A =
[[119 140 147 142 154 121 142]
 [139 133 132 149 128 146 137]]
Indices start at 1.
row 1 col 1 -> 119
row 2 col 4 -> 149
row 2 col 1 -> 139
row 1 col 7 -> 142
row 1 col 4 -> 142
row 2 col 6 -> 146

X =
[[121 121 136 155 134 139]
 [125 120 117 134 141 110]
 [147 146 143 122 134 142]
 [130 124 133 132 142 141]
 [124 116 110 125 135 110]]
Indices start at 1.
(1, 1)	121
(2, 1)	125
(1, 5)	134
(2, 3)	117
(1, 3)	136
(5, 2)	116
(3, 3)	143
(2, 6)	110
(4, 3)	133
(1, 2)	121
(2, 4)	134
(4, 6)	141

x =
[[133 120 146 140 143 145]
 [129 106 149 131 133 138]
 [127 142 109 133 120 126]
 [117 126 105 132 114 134]
 [124 117 143 132 151 147]
 [137 125 143 129 148 140]
 [128 120 128 142 135 146]
 [128 122 113 121 136 154]
 [140 122 138 124 141 139]
 [139 137 120 127 119 125]
 [116 143 126 131 117 119]
 [139 117 151 132 135 136]
 [138 125 123 134 120 139]]
Rows and columns are counted from 1.
(1, 1) => 133
(5, 6) => 147
(2, 6) => 138
(12, 3) => 151
(6, 2) => 125
(1, 4) => 140
(3, 1) => 127
(8, 2) => 122
(9, 1) => 140
(13, 3) => 123
(13, 6) => 139
(10, 3) => 120
(9, 4) => 124
(11, 2) => 143
(3, 3) => 109
(11, 4) => 131
(4, 2) => 126
(11, 6) => 119
(9, 5) => 141
(12, 6) => 136
(2, 5) => 133
(5, 1) => 124
(1, 2) => 120
(3, 5) => 120
(4, 5) => 114
(12, 2) => 117
(2, 3) => 149
(8, 3) => 113
(4, 4) => 132

M =
[[113 128 127 129 105 143 116 124 139 141 128 140 138 128 139]
 [125 118 141 127 123 137 137 117 128 105 125 125 117 110 112]
 [128 136 125 136 126 125 122 131 105 123 129 125 147 144 108]
 [136 133 120 116 146 122 137 137 134 137 135 133 112 128 151]
 [131 116 138 124 132 124 133 118 142 127 118 116 110 104 120]
 [127 115 139 131 123 126 125 115 140 129 114 114 122 107 111]
 [120 128 131 132 119 128 116 117 119 136 117 118 141 122  99]
 [125 130 129 136 123 121 116 122 116 136 118 116 145 131 101]
 [107 132 127 115 112 148 123 117 122 135 127 138 132 118 118]
 [147 123 130 148 135 108 126 137 133 124 126 115 135 142 131]
 [117 133 125 125 121 128 114 119 119 149 118 122 140 123 106]
 [142 133 126 131 148 111 134 134 110 120 128 116 128 136 112]
 [142 122 135 136 140 122 143 134 126  99 134 125 118 131 130]
 [133 138 116 117 144 124 134 140 126 137 139 138 121 138 151]]
Rows and columns are counted from 1.
row 1 col 1: 113
row 9 col 9: 122
row 10 col 2: 123
row 3 col 4: 136
row 10 col 4: 148
row 7 col 9: 119
row 13 col 1: 142
row 14 col 3: 116
row 2 col 15: 112
row 4 col 2: 133
row 6 col 5: 123
row 8 col 6: 121
row 4 col 6: 122
row 3 col 3: 125
row 7 col 15: 99
row 2 col 8: 117
row 6 col 4: 131
row 3 col 6: 125
row 7 col 14: 122
row 4 col 3: 120
row 14 col 4: 117
row 10 col 15: 131
row 9 col 5: 112
row 10 col 1: 147
row 7 col 3: 131
row 13 col 3: 135
row 10 col 12: 115
row 8 col 8: 122
row 14 col 12: 138
row 6 col 2: 115
row 1 col 10: 141
row 11 col 7: 114
row 9 col 6: 148
row 6 col 15: 111
row 7 col 7: 116
row 13 col 11: 134
row 6 col 8: 115
